[[ 29  21  12 -48]
 [ -6  25  26 -23]] Out: 25

[[-29  43  18  44   7 -16]
 [ 29 -40 -17 -45  -6  17]] Out: -40

[[ 38 -10 -31 -51 -18  13]
 [ 20   1 -13 -14  13   3]] Out: 1

[[ -1  29 -19   5]
 [  2 -38 -16  -6]] Out: -38

[[-37   5 -24  41 -18  -7  17]
 [  7  42  26  20 -12  -5  -2]] Out: 42

[[-4 -9 47 -2 10  3 26]
 [-5 -9 42  7  3  0 25]] Out: -9

[[  0   1   0   0   1]
 [ 40  48 -36  50  39]] Out: 48

[[-23  -6   3   6 -11 -47  -2]
 [-25  -3   4   1   5   0   0]] Out: -3

[[ -5  19 -24  52 -18]
 [ -8  15 -17  39 -25]] Out: 15
---
5	5	5	8	6	1 value 8
11	884	185	591	131	574	339 value 131
25	-5	10	-28 value -5
5	2	7	4	6 value 7
5	5	2	3	8	5	7 value 8
-28	9	-25	-17	-16	25	-17 value -16
---
[[ -5   3 -30   9]
 [-40 -12 -14  13]] result: 13, 9

[-22  -4  30 -16 -39  14 -23] result: 30, 14

[  2 -48 -47  23] result: 23, 2

[ 46  37   2  48 -50] result: 48, 46

[[-14 -28 -45 -27  10 -41]
 [-35 -23 -11  39  17 -42]
 [ 31   2 -20  18 -19  18]] result: 39, 31

[[ -8 -15 -43  40]
 [-18   1 -17  17]] result: 40, 17
---
[[-1.09 -0.06 -0.92 -0.51 -0.41 -1.29 -0.97]
 [-1.32 -1.11  1.29 -0.93 -1.06 -0.51 -1.67]
 [-0.51 -0.22  0.51 -1.01  0.06 -0.98 -1.90]]
-1.09, -1.90

[[ 0.01  0.19 -0.03 -0.04  0.16  0.06 -0.20]
 [ 0.02  0.23 -0.12  0.17 -0.01  0.13  0.19]]
0.01, 0.19

[[ 12.136  -5.397   6.675  21.967  13.681  13.382]
 [-12.965   5.421 -11.433  17.612 -12.351  12.074]
 [  6.261  -1.750   6.438   4.719   0.877  -2.881]]
12.136, -2.881

[-163.53   69.34  -48.19  -98.94   91.10  105.62]
-163.53, 105.62

[[ 1.018 -1.071  0.560 -0.316]
 [ 0.473  1.433  1.361  1.973]]
1.018, 1.973

[[ -0.03   1.16   0.86 -12.45  -3.35]
 [ 16.09  -3.24  13.04  -3.78   8.62]
 [  4.87 -10.20   8.62 -19.08   2.96]]
-0.03, 2.96
---
8	7	3	2 => 2, 8

63	199	55	49 => 49, 63

194	78	11	2 => 2, 194

234	179	37	171	251	34 => 34, 234

9	-35	-9	-15
26	-13	-27	-7
=> -15, 26

4	8	6	3	7	2	7 => 7, 4

8	7	25	-34	28 => 28, 8

91	20	55	39	52	64 => 64, 91

-30	16	2	6	-21
-34	-10	20	-24	20
-9	26	-25	-26	0
=> -21, -9

49	66	26	53	18	84 => 84, 49
---
[[-19 -14  43  -9 -26  10  -3]
 [ -1  35 -40 -13   7   4  10]] value -1

[[  5  -8 -47  10]
 [-14   4  23 -25]
 [ -6   1  13  -7]] value -14

[[  0 -22   6 -30 -47 -19  -6]
 [  6 -12  -8 -29 -32   4 -16]] value 6

[[  5  22   6 -20 -49  14  35]
 [ 19  16  11  -9 -12  12  14]
 [ 28   8   5 -19 -33  10  28]] value 19

[[ 20  30  23  -5  11 -50  37]
 [ -3   0  -3  14  30   0  11]
 [ 18   9   2  14  10 -17  18]] value -3

[[-20  -9   0  36 -50  -7   7]
 [ -1  -7  -6 -15 -10  -8  -8]
 [ 16  -3   2 -15  21  13  21]] value -1

[[-49   8  30   6  11]
 [-45   1  24  -6   5]
 [-41  17  26   4  47]] value -45
---
(108, 253, 229, 133, 10, 186, 245): 133
((17, 83, 82, 44, 78, 93, 44), (77, 84, 83, 61, 73, 77, 71)): 61
((6, 4, 90, 13), (2, 35, 38, 19)): 2
(95, 21, 59, 81, 56): 21
((522, 118, 181, 446, 777, 302), (281, 313, 308, 289, 273, 296), (173, 433, 387, 232, 1, 323)): 387
(18, -13, 47, -42): 18
((-55, -107, -84, -159, -133, -10, -136), (255, -179, 93, -663, -368, 642, -437)): -663
(148, -589, -473, -60, 576, -297): -473
((868, 115, 374, 167, 86), (483, 786, 719, 281, 581), (414, 329, 231, 59, 711)): 329
((-194, 651, 185, 32, -519, -443, -282), (535, 574, 575, 760, 386, 759, 309), (547, 529, 536, 539, 548, 592, 462)): 539
---
 29  -40   24   34
 27   -8   31  -12
 28   -5   24  -12
result: -12

260  412  443  499  594
837  246  360  345  238
196  705   16  379  703
result: 703

7780  8454  7509  8721
7068  5776  3364  8813
4875  8447  3034  8090
result: 8090

 -4    1  -19   -2
-26  -31   33    3
 -2    2    3  -15
result: -15

283  518  771  918  583  735  639
222  624  410  446  791  742  671
164  640  348  640  735  689  612
result: 612

 -99  -367   784   435
-516   861  -477   -98
-333   -60  -146   -26
result: -26

65  36  39  58  47
48  40  41  51  58
12  34  67  45  83
result: 83
---
[[ 19 -18  11   8  30  18]
 [  9  40   4   5  33  15]
 [ 12  31   5   2  32  11]] ==> 33

[[-34  -3  37 -43 -27]
 [-26  -8  17 -24 -20]] ==> -24

[[ -4 -45  -8  -6  13 -22   6]
 [-16 -38  -8  -7  12 -21   2]] ==> -21

[[-32  13  35 -19 -10   1 -15]
 [-13 -40  -8  -4  -9  20 -37]
 [-37 -27 -12  13 -17 -21 -35]] ==> 20

[[ 41  24 -14 -18  -2   4]
 [  1  -8  19 -17  28  31]] ==> 28

[[ 10  15 -38  -4  17  -5  -8]
 [ 10  14 -38  -5  18  -6  -8]
 [  8   7 -37  -7  19 -12  -6]] ==> -6
---
[-19  40  34 -13   7] | -13
[ 11  -5 -12  17  39 -14 -13] | -14
[ 46 -38 -17 -30   4 -35] | 4
[ 40  26  16  -6 -18  -9] | -18
[-16  15   9  27  20  43] | 20
[ 52  15  -7   6 -13  34   8] | 34
[-6 16 18 32 50] | 32
